Below is a small trained network, with its code and all its weights. Each question gives an input and a target symbol and asks what happens when units are switched off, that is, made to give their printed mean instead of their output.

import numpy as np


def w(rows, s, z=0):
    codes = np.array(rows[::2]) - 128.0
    scale = np.full(codes.shape[1], s)
    scale[-1] = z or s
    return codes * scale


def f(y):
    return y / 2 * (1 + np.tanh(0.7978845608 * (y + 0.044715 * y**3)))


def softmax(a):
    e = np.exp(a - a.max(-1, keepdims=True))
    return e / e.sum(-1, keepdims=True)


def log_softmax(a):
    a = a - a.max(-1, keepdims=True)
    return a - np.log(np.exp(a).sum(-1, keepdims=True))


def net(x, mask):
    ids = ['αβγδζηλμπσφψω'.index(c) for c in x.split()]
    T = len(ids)
    res = E[ids] + P[:T]
    r = res
    for j in range(2):
        rows = slice(4 * j, 4 * j + 4)
        q, k, v = (r @ M[0][rows].T for M in (Q, K, V))
        z = softmax(np.where(np.tri(T) > 0, q @ k.T / 4**0.5, -1e9)) @ v
        o = O[0][rows]
        res = res + np.where(mask[j], z, o[:, -1]) @ o[:, :-1]
    y = f(res @ A[0][:, :-1].T + A[0][:, -1])
    res = res + np.where(mask[2:14], y, B[0][:, -1]) @ B[0][:, :-1]
    return log_softmax(res[-1] @ U[:, :-1].T + U[:, -1])


Q, K, V, O, A, B = {}, {}, {}, {}, {}, {}
E = w([
[125,42,104,138],'α',
[74,153,205,103],'β',
[120,255,91,117],'γ',
[109,162,116,172],'δ',
[182,161,95,187],'ζ',
[97,152,169,88],'η',
[122,124,166,35],'λ',
[80,98,33,88],'μ',
[101,87,101,198],'π',
[129,153,150,87],'σ',
[178,147,150,212],'φ',
[226,125,164,203],'ψ',
[105,189,179,80],'ω',
],0.02)
P = w([
[37,122,115,95],'0',
[82,157,68,97],'1',
[121,160,32,117],'2',
[146,159,15,119],'3',
[173,190,16,134],'4',
[168,170,3,122],'5',
],0.0029)
Q[0] = w([
[151,71,115,171],'H1',
[159,173,77,227],'H1',
[78,33,115,210],'H1',
[50,187,163,149],'H1',
[145,129,77,249],'H2',
[95,139,158,65],'H2',
[103,128,133,130],'H2',
[143,128,148,177],'H2',
],0.011)
K[0] = w([
[11,28,65,252],'H1',
[37,166,87,107],'H1',
[2,76,42,43],'H1',
[59,160,90,193],'H1',
[232,103,148,252],'H2',
[33,143,10,149],'H2',
[166,125,69,115],'H2',
[26,40,224,74],'H2',
],0.0076)
V[0] = w([
[171,78,145,114],'H1',
[106,94,133,176],'H1',
[95,117,175,183],'H1',
[109,155,68,119],'H1',
[3,160,132,102],'H2',
[145,171,88,109],'H2',
[146,123,104,142],'H2',
[94,91,70,120],'H2',
],0.015)
O[0] = w([
[219,17,249,133,1],'H1',
[107,93,105,185,140],'H1',
[76,122,175,154,130],'H1',
[141,163,58,19,242],'H1',
[203,202,135,194,97],'H2',
[158,120,3,162,187],'H2',
[161,103,41,166,157],'H2',
[223,165,102,174,80],'H2',
],0.0081,0.0024)
A[0] = w([
[4,146,149,108,244],'N1',
[177,185,114,112,3],'N2',
[181,103,43,129,163],'N3',
[124,49,106,235,114],'N4',
[45,50,137,84,123],'N5',
[71,173,162,72,106],'N6',
[80,124,167,123,74],'N7',
[175,150,104,88,154],'N8',
[226,123,255,208,184],'N9',
[120,146,176,174,161],'N10',
[147,96,99,130,118],'N11',
[249,118,114,173,167],'N12',
],0.0082,0.0049)
B[0] = w([
[159,90,192,177,254],'N1',
[65,99,103,98,162],'N2',
[126,145,136,135,220],'N3',
[2,185,125,35,192],'N4',
[248,163,124,159,211],'N5',
[79,97,206,130,177],'N6',
[121,96,94,99,134],'N7',
[155,70,170,109,184],'N8',
[131,77,95,101,199],'N9',
[163,106,124,186,152],'N10',
[117,220,173,127,142],'N11',
[95,100,48,74,175],'N12',
],0.0085,0.0077)
U = w([
[74,59,137,47,3],'α',
[129,147,200,160,67],'β',
[103,182,145,47,114],'γ',
[192,173,128,226,222],'δ',
[134,120,116,125,95],'ζ',
[158,175,191,108,128],'η',
[166,141,212,1,79],'λ',
[243,137,88,115,114],'μ',
[31,119,139,127,12],'π',
[179,176,184,69,156],'σ',
[131,101,162,133,241],'φ',
[227,28,149,153,211],'ψ',
[118,192,208,71,27],'ω',
],0.0086,0.0036)

Each question gives the input, a string of symbols that net reads in full, and the target symbol t.
The units are the heads (4 rows each of Q, K, V and O) and the neurons (one row each of A and B). Each row of codes is followed by its name. A weight is (code - 128) times the scale printed after its matrix; where a second scale follows, it is the last column's (O, A, B and U).
mask holds one flag per unit, heads first, then neurons. A switched-off unit (its flag False) gives its mean, the last column of its rows in O or B, instead of its output. The means were averaged over made-up inputs and are rounded, as every weight is.
A unit's drop is (log p(t) with every unit on - log p(t) with that unit switched off) / (log p(t) with every unit on - log p(t) with every unit switched off).
The circuit of an input: a set's keep is (log p(t) with only the set's units on - log p(t) with every unit switched off) / (log p(t) with every unit on - log p(t) with every unit switched off). Starting from the 12 units with the biggest drops (on a tie, the unit counted first), units are removed one at a time, each time the one whose removal leaves the highest keep (on an exact tie, the one counted first), for as long as the keep stays at least 0.8.
units of the circuit, in order: the units of the circuit, biggest drop first
top k neurons: the k neurons with the biggest drops, biggest first
heads that matter: for each layer, one digit per head in row order, 1 if its drop is at least 0.15 and else 0, layers parted by /
drop when u is switched off: that unit's drop, to one decimal
input μ μ σ δ ω δ, target μ: heads that matter : 11
input δ π π, target π: heads that matter : 10
input ψ δ ψ ω η, target ψ: units of the circuit, in order : H1, N9
input ψ δ ψ σ σ, target ψ: units of the circuit, in order : H1
input ψ σ ζ, target ψ: units of the circuit, in order : H2, N5, N1
input λ β β π δ δ, target δ: heads that matter : 11
input λ ω μ η, target μ: units of the circuit, in order : H2, N12
input σ ψ β μ δ α, target μ: units of the circuit, in order : H1, N6
input μ η μ π, target μ: units of the circuit, in order : H1, H2
input ψ δ ψ π, target ψ: units of the circuit, in order : N5, H2
input ψ λ δ ψ β, target ψ: units of the circuit, in order : H1, N9, N10
input ψ σ π λ ω φ, target ψ: units of the circuit, in order : H2, N5, N1
input μ ψ ω, target ψ: top 2 neurons : N9, N10
input σ μ γ, target γ: top neuron : N2
input ω λ ψ λ λ, target ψ: units of the circuit, in order : H1, N4
input π δ λ α δ α, target α: top 3 neurons : N4, N12, N5
input δ α δ β α, target α: top 4 neurons : N4, N12, N5, N9
input α δ β μ, target μ: top 2 neurons : N4, N6
input ψ π σ, target ψ: top 2 neurons : N9, N10
input ψ α ω λ ω, target ψ: top 3 neurons : N9, N4, N10
input μ γ π ψ ζ λ, target ψ: top neuron : N9
input σ ψ β β ψ η, target ψ: drop when N11 is switched off : 0.0
input ψ α λ ω η π, target ψ: drop when N1 is switched off : 1.0
input ψ δ α δ, target ψ: drop when H2 is switched off : 1.2
input δ μ ζ δ π β, target μ: drop when N12 is switched off : 0.1
